Where the symbols take the items:
at | fu vi ru da ko zi
q125 | q166 q587 q550 q653 q933 q249
q308 | q510 q960 q499 q572 q921 q263
q797 | q404 q920 q716 q990 q896 q806
q928 | q296 q91 q507 q34 q460 -
q424 | q804 q442 q587 q726 q634 q789
q703 | q915 q355 q474 q634 q324 q887
q499 | q900 q166 q210 q672 q308 q57
q382 | q81 q504 q572 q960 q863 q53
q442 | q456 q57 q696 q703 q550 q990
q634 | q210 q550 q424 q404 q57 q416
q863 | q799 q915 q382 q74 q440 q726
q960 | q258 q804 q166 q851 q74 q933
q411 | - q620 q229 q501 q401 q915
q978 | q758 q826 q601 q381 q884 q845
q231 | - q881 q620 q944 q81 q572
q653 | q389 q53 q324 q263 q872 q777
q505 | q896 q601 q806 q71 q195 q895
q486 | - q501 q258 q229 q619 q74
q142 | q157 q248 q167 q978 q138 q34
q157 | q933 q789 q249 q758 q647 q142
q263 | q308 q933 q57 q314 q587 q707
q621 | q474 q797 q758 q789 q887 q884
q474 | q504 q404 q872 q424 q703 q621
q696 | q74 q634 q933 q474 q442 q647
q896 | q355 q777 q797 q888 q353 q505
q758 | q872 q716 q777 q154 q621 q978
q605 | q887 q505 q884 q233 q636 q967
q233 | q416 q71 q248 q806 q121 q552
q71 | q888 q701 q344 q636 q167 q755
q828 | - q486 q510 q81 q684 q921
q552 | q233 q755 q467 q564 q282 -
q154 | q587 q647 q707 q29 q789 q381
q167 | q249 q381 q71 q601 q142 q664
q53 | q382 q474 q314 q933 q726 q29
q381 | q154 q138 q701 q296 q248 q22
q249 | q125 q154 q888 q777 q157 q167
q229 | - q702 q881 q684 q411 q504
q504 | q229 q440 q851 q804 q915 q474
q851 | q881 q863 q389 q921 q504 q872
q138 | q647 q233 q142 q884 q344 q662
q416 | q634 q888 q789 q797 q518 q233
q933 | q960 q424 q125 q872 q696 q157
q804 | q684 q456 q921 q863 q210 q424
q81 | - q229 q231 q258 q799 q382
q789 | q424 q990 q154 q716 q416 q248
q22 | q381 q662 q33 q928 q467 -
q900 | - q944 q501 q620 q510 q499
q921 | q828 q74 q308 q382 q804 q587
q324 | q479 q314 q703 q57 q653 q920
q282 | q121 q664 q552 q895 q33 -
q258 | - q684 q944 q881 q486 q960
q888 | q550 q707 q990 q920 q249 q71
q195 | q353 q978 q505 q167 q296 q507
q401 | - q231 q411 q900 q525 q479
q662 | q138 q552 q34 q91 q79 -
q353 | q314 q758 q896 q249 q29 q195
q990 | q442 q518 q647 q887 q888 q344
q750 | q47 q308 q456 q479 q166 q550
q74 | q486 q210 q960 q504 q456 q696
q248 | q789 q344 q381 q826 q233 q467
q707 | q263 q157 q518 q353 q154 q701
q647 | q696 q416 q157 q621 q990 q138
q430 | q601 q928 q979 q33 q845 -
q507 | q195 q845 q895 q664 q928 -
q702 | - q401 q799 q619 q620 q440
q716 | q726 q887 q29 q647 q797 q826
q479 | q401 q572 q915 q499 q389 q324
q887 | q703 q896 q621 q416 q920 q605
q29 | q53 q621 q353 q157 q716 q296
q777 | q653 q29 q920 q707 q758 q601
q826 | q716 q605 q296 q138 q806 q460
q456 | q619 q499 q74 q915 q750 q442
q664 | q167 q22 q755 q430 q34 -
q501 | - q47 q684 q702 q900 q210
q881 | - q799 q525 q828 q229 q851
q510 | - q258 q900 q231 q828 q308
q636 | q920 q195 q605 q121 q601 q979
q944 | - q828 q47 q525 q258 q166
q684 | - q619 q828 q799 q501 q804
q915 | q411 q672 q504 q210 q479 q703
q619 | - q900 q486 q411 q47 q456
q467 | q248 q79 q22 q460 q552 -
q33 | q701 q34 q282 q507 q22 -
q296 | q29 q884 q195 q142 q826 q928
q344 | q990 q121 q138 q605 q71 q79
q701 | q707 q142 q121 q195 q381 q33
q564 | q806 q979 q460 q79 q895 -
q601 | q777 q296 q636 q701 q978 q430
q389 | q525 q382 q479 q308 q851 q653
q920 | q324 q353 q887 q518 q777 q636
q525 | - q81 q401 q510 q881 q389
q440 | q702 q479 q863 q456 q672 q404
q572 | q231 q851 q672 q166 q382 q314
q57 | q499 q125 q634 q355 q263 q518
q314 | q572 q872 q355 q125 q53 q353
q355 | q672 q653 q404 q550 q314 q896
q895 | q505 q430 q564 q755 q507 -
q587 | q921 q696 q263 q53 q424 q154
q806 | q797 q636 q826 q344 q505 q564
q884 | q621 q806 q978 q248 q605 q91
q79 | q344 q282 q662 q967 q755 -
q518 | q57 q249 q416 q896 q707 q121
q460 | q826 q967 q928 q662 q564 -
q967 | q605 q895 q91 q552 q979 -
q726 | q863 q703 q53 q696 q404 q716
q210 | q501 q750 q804 q440 q499 q634
q121 | q518 q167 q233 q505 q701 q282
q91 | q884 q564 q845 q467 q967 -
q47 | - q510 q619 q401 q944 q750
q799 | - q411 q81 q486 q702 q863
q550 | q750 q263 q442 q324 q125 q888
q34 | q142 q467 q664 q845 q662 -
q404 | q440 q324 q726 q442 q355 q797
q620 | - q525 q702 q47 q231 q672
q166 | q944 q921 q750 q389 q960 q125
q755 | q71 q33 q79 q979 q664 -
q672 | q620 q389 q440 q750 q572 q355
q872 | q851 q726 q653 q587 q474 q758
q845 | q978 q460 q430 q22 q91 -
q979 | q636 q507 q967 q282 q430 -

The rows follow the links: the fewer symbols apart two items are, the more alike their rows tend to be.

Each row is also shifted at random along 6 hidden directions that mean nothing.

Some items, each with a row of numbers:
q81	[-49 -33 -23 -44  10  24  -9  12 -29   0  11  47  -6   4  34 -10  -3  34   8   8  80 -11  85  -2  30  17 -13   4  23 -32 -12  40 -40 -52   7 -11  -7  60  31  16 -11 -27 -25  22  36  36 -55]
q344	[  6   6  20  15   8   8 -12  15 -13 -43 -19 -10  33  20   1  19   2  13   4  10 -50  12 -18   0 -44 -24  22 -10 -27  16  16  13  18  25  -5  14  -6 -12  -1 -15   9   6   8 -35  -6  -8   8]
q499	[ 46  76  79  20 -72  31  28  31  -7   2  49   2 -10  27  -6  41  13   7  36   7 -18  -8  49 -10 -40  44  33 -20  47  -5  -8  -2  13 -33  34  80  -2  10 -49  13  17   6   5 -37 -29  30  -3]
q605	[ 16  -6   0  17  -4  -9 -12  -1  28 -25 -18 -18   4  14   0  -7  11 -12  -2   7 -75  15 -61 -15 -21 -36  29  21 -28  19  18 -29  35  39  -4  -4  12 -52   1  -8 -10  -5  17  -3 -26 -36  30]
q672	[ -9  72  34  13 -25   7  48  17 -30 -13 -12  14  -1 -34 -15  35  29  25  11   7   0  -8   3   5 -23  25 -13 -44  29  -8 -17  12   7  -4  32  -6  10  35   9  41 -36  50 -24 -16 -32  10   0]
q978	[119   6  -1  23  -7 -18 -34  -7  46   3  11 -45  18  18 -20   4 -21 -42  19  12 -29   9 -20  -9 -14 -11  28  25  -5  18  44 -15 -10  12 -15  34 -33 -24 -30 -34  69 -27  18 -25 -25 -16  -9]
q884	[  5 -57 -36  -2  14  -1 -40 -22  16 -21 -21   4  25  20  24 -36  -1 -12  28  10 -25  13 -24 -25  12 -52  21  29 -28  17   6  15 -12   2 -21 -27  -4 -12  48 -15 -18 -57 -12   8   3 -24 -28]
q381	[-17 -25 -22 -15   3  -3   8 -42   3   3 -37 -15   6 -18 -10   0  -1 -17 -15 -19   9 -27   8  -3  68 -40 -14  11  20  -7 -33   6  -1   9  10 -32 -20 -21  38   8 -35 -19 -20  34   6 -14 -19]
q57	[  0  40  38   6 -31 -22  24   5  -8  28  20 -12 -28  -7 -11  28   6  -3 -36 -28  -8  -8 -13  11  20  21 -16 -11  23   4 -14 -38  30   3  19  16  19 -24 -32  12   0  42  16   4  -1  11  56]
q647	[-14  27  42   7   3 -10  37   8 -21 -21   3 -35  28  20 -43  19  11  33  43  30 -26  -5   3 -18 -44  17  26 -20 -22   6 -16   1   7  -8   1 -10 -23  36 -16 -20  41  46 -13 -39  32  -9   0]
q990	[-73 -27 -19   1  35  13 -11  15  14 -19 -22  -2   9 -14  11 -14   0  13  -6  -3 -36   3 -41  10 -39 -15   5   4 -31  11  27   1  11  24  -8 -27  16 -10  18 -20  -9  19  14  -1   4 -22  24]
q210	[ 44  18  22 -13 -40 -18 -16  -8  14  -3  55 -30 -12  15  21   5  11  -1 -12  -7  36   3  26 -30  14   7 -31  13 -12 -12   8 -23 -16 -33 -12  49   4 -30  -5  20  10   5  33  36 -44 -14  47]
q404	[ 26 -10  27  26  16  16 -27  30  14 -24  17  62  10  20  38 -19 -17  19 -18  -4 -22   6 -26 -12 -29 -23  23  13 -17   7  65  27   0  -7  -3  67  -5  28  -8 -18  20 -39  46  -1 -11  20  34]
q701	[ 27 -42   2 -41 -24  20 -41 -13   7  26   3  -3   5  28   2  18 -24 -36 -38 -30 -26  -1  28  14  55 -19 -18   1  35  -4  18  -3  11  -9  23  54 -33 -71 -24 -25  34 -34  32   9  18  23  12]
q507	[ -8   6 -39  29  12   4   2 -13  18  12 -19  46  -9 -22   1 -18 -27 -31 -15 -15  15  -9 -39  35 -12 -10  10 -17  13  12  46  19   4  45  -2  22  -9  18   0 -33   9 -36  -4 -30  -3   8   5]
q634	[-54  15  22   1 -29 -24  17 -21   7  10  47   4 -19  19  21 -13   8   0 -23 -22  40 -20  -8  -9  11  29 -17   5  -7  -7 -27 -16   1   3 -20  36  33  -5 -20  11 -20  -3 -17  17 -10 -22  37]
q248	[  4  37  16  15 -20 -23  27 -37  16  -9   4 -43  19   8 -17  13 -13 -17   0 -10   1 -26 -33 -13  16 -20  25   1   6   1  -6 -19   6  15 -15  30 -18 -13  -4 -29  25 -13   6   0 -20 -36  37]
q308	[  2  63  29  31 -29   9  47  12  -7  14   9  23 -11  -5  -1   2   7 -11  62  11  10 -15  26  15 -23  30  50 -23  64   5  -9  15  -2 -10  32  22   9  34  -5  18  -9 -26 -38 -23 -31  19 -50]
q979	[ 38 -77   2 -15  12  25 -38  -9 -30  -3 -34  36  -1  11  16  -3   1  -4  13 -18 -73  20 -23 -11  -5 -25  30  -2  -8  15 -11   3  53  15  22  -7  13 -32   3  -7 -23 -22  17 -17  35  14 -20]
q552	[ 19 -77  14 -20  25  27 -20 -19 -39 -19 -28  45   6  -5  28  -4   9  25 -12 -32 -51  -5 -16 -23  24 -59  -7  29 -13   3 -32  26  43  -7  15 -18   2 -24  44 -21 -57 -30  -4  27  25 -12   7]
q525	[ 16   0  -5 -42 -31  -2 -37  23  24  40  56 -23 -29  30   3  -9  -6 -14   7   8  59  14  67  12  21  60 -26   1   8 -27   4 -34 -45 -35 -16  25   9 -20 -52  20  40 -12   3   5   9  36 -21]
q863	[-17 -35  32 -16  19  23   8  22 -49 -48 -65  -4  34 -10 -21  42  16  54 -41  14 -75  10  10 -39  49 -76 -14  39   9 -11 -24  27  23 -47  33 -17 -37 -21  40  18   5  34  36  44  54  15  17]
q142	[ 25  -9 -13 -43 -11 -26 -30 -18 -18 -14   1 -39  30  25 -23  21   2 -16   3  16  32   0  55  27  17 -13 -43 -13   4 -18  -7  15 -22  -7   3  11 -24   0  -8  -6  27  16  -8 -18  39   6 -31]
q401	[  72   28  -17   43   10    4  -34   36   79   24   51   13  -35   -5   34  -46  -17  -16   32   -1    8   29  -44  -17  -54   35   38   -5  -29   20   88  -34  -33    6  -26   17   21   -9  -21   13   20  -46   44   -6 -103    0  -12]
q389	[ 22  45  -6   3 -41 -16   4  12  31  34   6 -22 -16  10 -13   1  -1 -29  18  27   6   8  17  18  12  33   1  -3  18  10   8 -32  -4   7   2   8  14 -30 -32  32   8   7  -4 -16 -38   8 -22]
q91	[ 70 -26   6   4   5 -19 -17 -27   3  -2  21 -12  11  29  -2 -17  -6 -11  35   3  -3  -1  -6 -21  -7  -6   6  12 -31   3 -13  14 -13   9 -10  14  -7  12 -19 -32  18 -28 -14 -17   9 -27 -16]
q47	[-71 -29 -65  -3  30  10 -51  37  38  19 -11   1 -20 -24  36 -44 -18 -10 -40  10  12  32 -32  26  -1  -6 -25  18 -41   1  73 -14 -17   8 -31 -21  17 -42  10  17   2 -16  61  28 -25  13  21]
q664	[ 49 -17 -31 -26   9 -24 -44 -24  -3  10   2  -7  11   0   8   6 -13 -45 -10  -6  58   5  18  44   7  20 -45 -13 -12  -1  -1  -3  -2  32 -22   5   6 -15 -16 -20  -9  -4   2 -29  20   3 -16]
q314	[ 32  38  39  24   6  23  62  28 -56  -2 -40  37   8 -33 -23  38  16  26  -9  -3 -23  -6   5   7   0  12   2 -29  59   3 -50  33  26  -8  54 -23 -10  59  18  25 -29  52 -30 -23  21  40 -26]
q572	[ -5  14  12  -2  -9  33  -2  15 -36 -11 -32  50   8 -10   8  15   3  16  25  14  13  -6  48   5  -6   4  15 -23  42 -26  -6  48 -18 -41  34   5 -15  45  15  35 -26 -15 -13  -6  13  39 -52]
q479	[129 -17  21 -27 -15  25 -49  17 -18 -10  22  -2  -6  12  33  10  14  21  30  12  -8  29  49 -41 -10  20 -18   2  -5  -8 -23  -9  -7 -51  14   7  22 -15   4  37 -33  -9  22  11 -26  18 -50]
q504	[ 15  17  25 -18 -33 -32  -7  16  16  -6  15 -88   9  23 -52  19  -4   0 -34  40 -43  19  15 -18  34 -15 -25  46 -21  -6 -13 -56  -1 -17  -7  29  -6 -62 -44   7  71  49  34  29  16 -17  54]
q353	[  4   7  -8 -11  11  18   6   8 -10  23 -27   4  -9 -36 -18  19  -9  -6 -38 -19   1 -13  -8  11  10  -1 -10 -36  20   3  10  10   7  13   9 -26 -17   3  20  -4  15  23  18  -7  10   2  16]
q564	[ -4   3   7   0  -9 -23  15 -22 -29 -25  -4  -7   7 -18   3  16   2  13 -30 -25  -4 -14 -26  -7  -9 -16 -37  -9 -19  -7 -21  12  20  15 -12 -15   6   4  20 -21 -22  24 -17   6  13 -27  35]

Start, symbols taken left to right, then the item you end at.
Answer with the item's name.
[ 15 -11   7  58  56   2  14  19  18 -32 -36  21  15 -21  -3 -19 -11  21 -48  11 -42 -11 -59 -13  16 -62  19  39 -19  23  38  16   3   6  -6 -13 -20  13  20 -31  32 -10  45  30   1  -4  58]
zi ru fu ru zi: q353
[ 29 -21  27 -21 -17 -10 -20  -7  14   4  49 -51   0  60 -20  -8  -6   5  20   6  -6   2  21 -16   2  16  23  12 -28 -14   4 -36 -11 -25 -16  36 -16 -14 -58 -32  57  -2  10  -7  29 -20  18]
zi ko zi ko vi: q507
[-108  -10   32   12  -25   33   35  -14  -16    2   -3   28    1   18   10  -12    7   28   10  -22  -34  -21  -25   -7  -34    1   61   -6   14   -2   -5   22   26    3   10   10   10    4    8   -3  -18  -31  -38    9    1  -17   15]
ko da vi ko fu: q872
[ 17  -6  -3  -5  -2  -3  28 -32  18   2  19   0  -3 -10  26 -19   1   2  11 -25  29 -31 -11 -47   6 -20  15   3 -16   9 -10  14 -22 -10 -19 -26  -2  18  31 -20 -16 -36  -8  41 -30 -45  -1]
vi da ko da ru: q416
[  6 -19  21 -33 -41   4 -28 -28 -21  25  24  13  -9  37  24  13  -7  -7 -20 -34  11 -10  27   8  -4  20 -16  -8  26  -6 -16  -2  26  -4   9  67   0 -19 -33 -22   1 -23  -9 -14  31   9  20]
vi fu fu vi da: q29
[-80   7 -37 -41  -7 -42  -5  -4  31   7  41 -51 -22 -10  17 -14   3   6 -50  17  74  14   8  16   3  28 -83   6 -51 -11   8 -40 -33  -9 -45 -17  47 -16   8  31   3  55  30  32  -6 -21  48]
da vi da ru ru: q486
[ 60 -40  10   1   5  -1 -20  12 -13  25  -6  -6   0  36 -27   6  -9   6  13  24 -13  13  22 -13  39  -8   3  47  16   5 -31  -7   0 -23   8  -4 -15 -15 -42   2  25 -16   0   4  51  18 -33]
da ru da: q314
[-87 -51 -19 -65  20 -17  11 -23 -29  -5 -21 -39  -4  -8 -22   6   3  12 -89 -15  22 -18  15  -7  61 -39 -57  25 -17 -26 -23  -4 -11 -11  -9 -40  -4 -24  30 -17  15  36   3  54  75 -31  61]
fu ko zi vi ko: q777
[ 55   4  -7   1   1 -29  13 -28  -1  15 -18 -21 -10 -21 -16   6   3 -28   4 -14 -10   3 -24  14  12   5  -9 -16   5  24 -40 -15  19  32   6 -41  26 -14  10   4 -36  27 -27 -17   6 -11  -9]
da vi ru: q664
[  8  30 -13  -4 -12 -11   9 -19  -8 -13 -27  -7  27   3 -28  14 -15 -22 -10  -7  18 -18  20  18   8 -11   1 -12  28  -9  20  16 -14   2   4  41 -50  21 -13 -23  38  -5  -5 -35  13   3   6]
vi da da vi: q605
[-15 -69 -32 -50   5  28 -95  46   6 -19   2   6   8  34  39   1 -12   4 -26  12  -6  46  43  18  13 -30 -53  26 -17 -14  46  -1  -8 -31   4  40  -1 -57 -16   8  18 -25  70   5  17  43   9]
da zi vi ko fu: q382
[-38 -36 -14 -17   6  32  -2  -3  -6  29  19  25 -13  10  20 -16  -3  19  10  -3  45 -10  45 -15  41   7   7  30  29 -18 -13  18 -29 -39  -1   1   2  18  12  15  -3 -38 -13  39  16  26 -39]
ru vi da ru: q525
[ 33  33   8  31   7  -3  13  16  50   2  38  -7  -6   1  -1 -26   7   9  46  29  23   8  -9 -24 -31  35  34  19 -26   7  27 -12 -37  -5 -20  -2   8  27 -12   1  23 -11  -1   0 -62 -22 -26]
ru ko vi ru ru: q81
[-28 -64  13 -41  24  19   2 -14 -67 -50 -73  -7  36   1 -21  35  18  41 -56   2 -55 -10   6 -24  50 -85 -32  19  -5 -16 -43  43  33 -21  29 -35 -43 -29  51  -1 -22  35   7  36  76  -9  32]
ru fu ko fu: q726
[103 -30  -8  19  65 -16 -32  -7  31 -26 -22 -23  26 -16 -14   3  -5 -11 -27   2 -36  12 -50  -5   5 -57 -10  35 -55  36  30   1  17  25 -21 -29 -23 -32  18 -51  27   9  67   0   1 -32  33]
fu ko vi vi: q167
